m =
[[ 22.7  47.2 -34.9 -12.5]
 [-54.8 -33.9  30.5 -43.0]
 [-30.7  -8.8 -20.4  17.3]
 [-10.3 -35.0 -41.2 -44.9]
 [ 41.6  58.1 -34.6  52.5]
 [-62.6 -50.8 -29.9 -27.9]
 [ 22.8 -40.5  -7.0  -1.1]
 [-13.9 -51.5  45.0  -3.2]
 [-17.9  63.0 -23.4 -41.3]
 [-52.5  16.4  39.5 -50.1]
 [ 24.7  61.7  45.2 -20.8]]
Indices start at 1.
(1, 1) = 22.7
(3, 1) = -30.7
(5, 3) = -34.6
(11, 1) = 24.7
(7, 4) = -1.1
(10, 2) = 16.4
(3, 3) = -20.4
(8, 4) = -3.2
(1, 2) = 47.2
(3, 2) = -8.8
(8, 1) = -13.9
(6, 2) = -50.8
(7, 1) = 22.8
(2, 2) = -33.9
(3, 4) = 17.3
(4, 4) = -44.9
(9, 4) = -41.3
(4, 1) = -10.3
(9, 1) = -17.9
(1, 4) = -12.5
(5, 2) = 58.1
(8, 2) = -51.5
(6, 1) = -62.6
(2, 4) = -43.0
(8, 3) = 45.0
(10, 4) = -50.1
(6, 3) = -29.9
(7, 3) = -7.0

W =
array([[4, 6, 5, 6, 4, 6],
       [5, 8, 3, 6, 6, 6],
       [2, 5, 6, 6, 3, 5],
       [3, 6, 5, 6, 4, 6],
       [3, 6, 5, 6, 4, 7],
       [5, 8, 3, 6, 6, 7],
       [5, 8, 4, 6, 2, 6],
       [4, 6, 5, 4, 4, 6],
       [5, 6, 4, 5, 5, 5],
       [4, 6, 4, 6, 3, 6],
       [4, 7, 4, 6, 4, 6],
       [5, 5, 6, 7, 4, 5],
       [4, 6, 4, 6, 3, 7],
       [4, 5, 5, 7, 4, 8],
       [4, 7, 3, 6, 5, 6]])
Rows and columns are counted from 1.
row 1 col 1 = 4
row 8 col 1 = 4
row 8 col 6 = 6
row 1 col 3 = 5
row 3 col 4 = 6
row 11 col 2 = 7
row 5 col 3 = 5
row 1 col 6 = 6
row 12 col 5 = 4
row 9 col 6 = 5
row 11 col 3 = 4
row 13 col 2 = 6
row 15 col 1 = 4
row 5 col 6 = 7
row 2 col 6 = 6
row 15 col 6 = 6
row 15 col 5 = 5
row 11 col 5 = 4
row 13 col 4 = 6
row 4 col 1 = 3
row 1 col 5 = 4
row 2 col 5 = 6
row 10 col 4 = 6
row 5 col 4 = 6
row 13 col 5 = 3
row 6 col 2 = 8
row 11 col 6 = 6
row 2 col 1 = 5
row 9 col 1 = 5
row 10 col 1 = 4
row 4 col 6 = 6
row 14 col 6 = 8
row 10 col 2 = 6

A =
[[25 21  8 58 30  8 26]
 [58 59 56 28 57 54 39]
 [61 59 36 49 75 33 51]
 [29 44 75 52 44 32 62]
 [16 26 52 33 35 33 73]
 [14 11 30  8 14 49 54]
 [ 8  6 44  7  6 50 66]
 [29 20 14 16 23 40 26]]
Rows and columns are counted from 1.
(1, 1): 25
(5, 1): 16
(2, 6): 54
(7, 7): 66
(3, 4): 49
(5, 5): 35
(3, 7): 51
(1, 6): 8
(1, 7): 26
(4, 5): 44
(1, 5): 30
(2, 2): 59
(3, 2): 59
(6, 1): 14
(4, 4): 52
(4, 6): 32
(3, 3): 36
(2, 1): 58
(6, 6): 49
(7, 2): 6
(5, 2): 26

data =
[[-1.669 -0.694 -1.262  1.100  1.251 -1.459 -2.077 -2.438 -0.175  1.156
  -0.849  0.941 -1.040 -0.900 -1.817  0.997]
 [-1.461 -0.677 -1.053  1.095  1.653 -1.014 -2.784  0.133 -2.533  0.967
   0.566  1.188 -1.167 -2.633 -1.753 -1.316]
 [-1.115  1.673 -1.530  0.975  1.328 -1.928 -0.328 -1.980 -1.561  1.267
  -1.378  1.208  1.164 -1.239 -1.157 -0.346]
 [-1.806  0.019 -1.960 -0.293 -0.749 -1.069  0.023 -1.718  0.890 -0.565
   0.832 -0.374  0.266  0.511 -1.670  1.603]
 [ 0.291 -1.979  1.075 -0.040 -0.997  1.306 -1.397  1.503  0.373 -1.106
   0.968 -0.219 -2.068  0.072 -0.034  0.355]
 [-1.953 -1.180 -1.304 -0.961 -0.779 -0.509 -2.018  0.078  0.392 -0.906
   1.559 -1.921 -1.094 -1.242 -1.662  0.877]
 [ 0.716 -1.783  1.457  0.595 -0.386  0.917 -0.859  0.154  0.195 -0.514
  -0.667  0.607 -2.092  0.154  0.407  0.447]]
Indices start at 1.
(1, 1)	-1.669
(3, 10)	1.267
(2, 13)	-1.167
(7, 2)	-1.783
(1, 11)	-0.849
(3, 2)	1.673
(7, 3)	1.457
(4, 2)	0.019
(1, 5)	1.251
(6, 14)	-1.242
(2, 11)	0.566
(5, 7)	-1.397
(7, 12)	0.607
(2, 3)	-1.053
(7, 14)	0.154
(4, 15)	-1.670
(6, 16)	0.877
(6, 11)	1.559
(2, 12)	1.188
(1, 7)	-2.077
(1, 8)	-2.438
(3, 15)	-1.157
(7, 5)	-0.386
(5, 10)	-1.106
(2, 1)	-1.461
(4, 10)	-0.565
(6, 2)	-1.180
(3, 7)	-0.328
(6, 8)	0.078
(6, 10)	-0.906
(7, 10)	-0.514
(4, 4)	-0.293
(4, 12)	-0.374
(7, 9)	0.195
(5, 12)	-0.219
(4, 7)	0.023
